[137 113 132 137 133 102 124] -> 133
[126 148 128 154] -> 148
[117 129 136  99 110 156 148] -> 110
[132 134 105 127 146 130] -> 127
[127 116 120  99] -> 116
[122 147 141 155 135 137] -> 155
[151 132 142 145] -> 132
[139 156 120 152] -> 156
[117 131 125 101 142 111] -> 101
---
[[124 153 124 142 111 105]
 [127 145 115 136 112 106]
 [130 145 113 136 113 105]] | 124

[123 120 154 136 115 139] | 154

[102 127 125 106] | 125

[129 130 102 152 133 111 143] | 102

[[137 143 135 125 117 133]
 [131 123 155 134 109 114]
 [126 126 136 132 126 123]] | 135

[[132 116 131 134 138 139]
 [144 124 147 106 123 132]
 [135 130 130 134 128 130]] | 131

[123 119 102 142] | 102

[105 108 137 130] | 137

[[108 113 143 144]
 [151 128 117 103]
 [155 130 121 149]] | 143
---
array([[129, 128, 127, 132, 129, 146, 156],
       [129, 127, 130, 123, 128, 130, 141],
       [128, 128, 127, 124, 125, 128, 140]])	141

array([[141, 115, 156, 142],
       [151, 123, 144, 135]])	135

array([[123, 116, 142, 156],
       [120, 119, 147, 140]])	140

array([[128, 128, 128, 128],
       [127, 127, 128, 128],
       [100, 141, 112, 121]])	128

array([[122, 136, 138, 132, 140, 136, 130],
       [142, 129, 124, 117, 140, 147, 122],
       [141, 146, 112, 128, 118, 128, 150]])	122

array([[107, 135, 136, 144],
       [127, 125, 136, 119]])	119
---
[[124 155 117 139 119 106 118]
 [149 123 121 150 141 152 124]
 [128 108 120 115 131 131 154]] yields 149

[[123 124 106 128]
 [119  99 134 137]] yields 119

[[148 151 108 126 142]
 [120 133 154 120 125]] yields 120

[[130 101 120 128]
 [120 148 126 119]
 [127 126 123 123]] yields 120

[[125 129 140 132]
 [106 102 115 127]] yields 106

[[112 131 133 122]
 [153 126 125 111]] yields 153
---
[[155 123 110 120 130 140]
 [156 123 109 118 131 143]
 [155 123 110 120 130 140]] result: 123

[[142 104 144 134 148 108]
 [126 116 122 130 129 115]
 [139 110 136 137 142 109]] result: 104

[[153 123 136 115 125]
 [133 124 124 125 119]
 [131 151 128 125 111]] result: 123

[[114 121 133 141 125]
 [129 134 127 137 124]
 [154 121 106 113 133]] result: 121

[[115 115 131 117 131 102 138]
 [116 133 131 107 124 110 145]
 [122 106 145 149 124 129 124]] result: 115

[[121 119 112 129 147 109]
 [153 116 137 137 116 126]
 [137 117 117 139 121 152]] result: 119

[[117 117 112 149]
 [139 141 130 138]
 [125 125 133 145]] result: 117

[[121 125 131 135 127 135 149]
 [144 123 114 118 132 139 118]
 [126 128 132 134 126 136 147]] result: 125

[[144 135 156 119 108 151]
 [124 119 134 130 136 132]
 [120 120 115 135  98 111]] result: 135
---
[[115 105 127 130 155 107 123]
 [135 107 131 135 155 100 119]] -> 107

[[111 116 147 142 102]
 [127 131 106 119 127]] -> 131

[[115 122 126 139]
 [121 104 112 111]] -> 104

[[135 142 101 142 112]
 [128 144 109 125 144]] -> 144

[[138 144 124 134 129]
 [155 146 123 127 112]] -> 146

[[144 105 139 140 139]
 [125 135 131 133 143]] -> 135
---
137  124  102  125 -> 137
123  136  112  153 -> 123
143  116  116   99 -> 143
148  102  139  130 -> 148
124  128  150  129 -> 124
148  158  137  149 -> 148
---
[[139 131 137 129 149 129]
 [128 127 133 129 134 110]] result: 149, 110

[101 104 119 122] result: 122, 101

[[128 106 118 124 128 124 128]
 [111 126 141 127 133 124 132]
 [127 113 127 125 124 134 129]] result: 141, 106

[101 141 140 115] result: 141, 101

[150 118 116 143 128 102 122] result: 150, 102

[108 113  98 155 140] result: 155, 98

[[126 118 142 123 136 111 151]
 [121 154 147 114 118 137 137]] result: 154, 111

[151 106 133 141 138 129 143] result: 151, 106

[158 107 113 117 117] result: 158, 107
---
[[ 98 129 123 141 148 149]
 [139 135 127 141 125 127]
 [104 151 137 137 116 126]] ==> 126

[[127 143 129 124 117 128 131]
 [120 147 141 150 131 143 135]
 [118  98 146 145 142 115 145]] ==> 145

[[110 131 126 108 116 117 131]
 [105 131 119 115 114 135 128]
 [109 131 125 108 116 118 132]] ==> 132

[[135 145 122 120]
 [127 123 127 131]
 [133 136 152 115]] ==> 115

[[128 149 117 123]
 [124 121 136 112]
 [126 128 130 122]] ==> 122

[[125 126 127 129 123 132]
 [124 139 132 136 136 124]
 [117 127 118 146 130 104]] ==> 104
---
Input: [154 156 150 155]
Output: 155
Input: [104 158 125 125]
Output: 125
Input: [149 133 145 140]
Output: 140
Input: [145 103 112 127]
Output: 127
Input: [120 136 137 102]
Output: 102
Input: [155 143 122 114]
Output: 114
Input: [136 124 106 120]
Output: 120
Input: [117 123 142 150]
Output: 150
Input: [126 153 123 120]
Output: 120
---
[[135 130 118 104 142 132]
 [127 134 129 139 112 128]
 [137 130 117 117 132 134]] Answer: 132

[[120 117 121 114]
 [129 126 126 133]
 [127 128 143  99]] Answer: 114

[[157 147 128 126 127 136]
 [133 146 151 150 151 112]
 [157 123 128 126 127 112]] Answer: 136

[[109 128 136 137 119 116]
 [131 128 133 138 127 147]
 [126 110 104 150 130 118]] Answer: 116

[[135 133 115 123 118 117 129]
 [126 132 134 128 132 119 126]
 [122 127 137 143 149 107 136]] Answer: 129

[[145 110 148 133 121 131]
 [107 144 105 123 133 123]
 [109 130 110 117 124 115]] Answer: 131
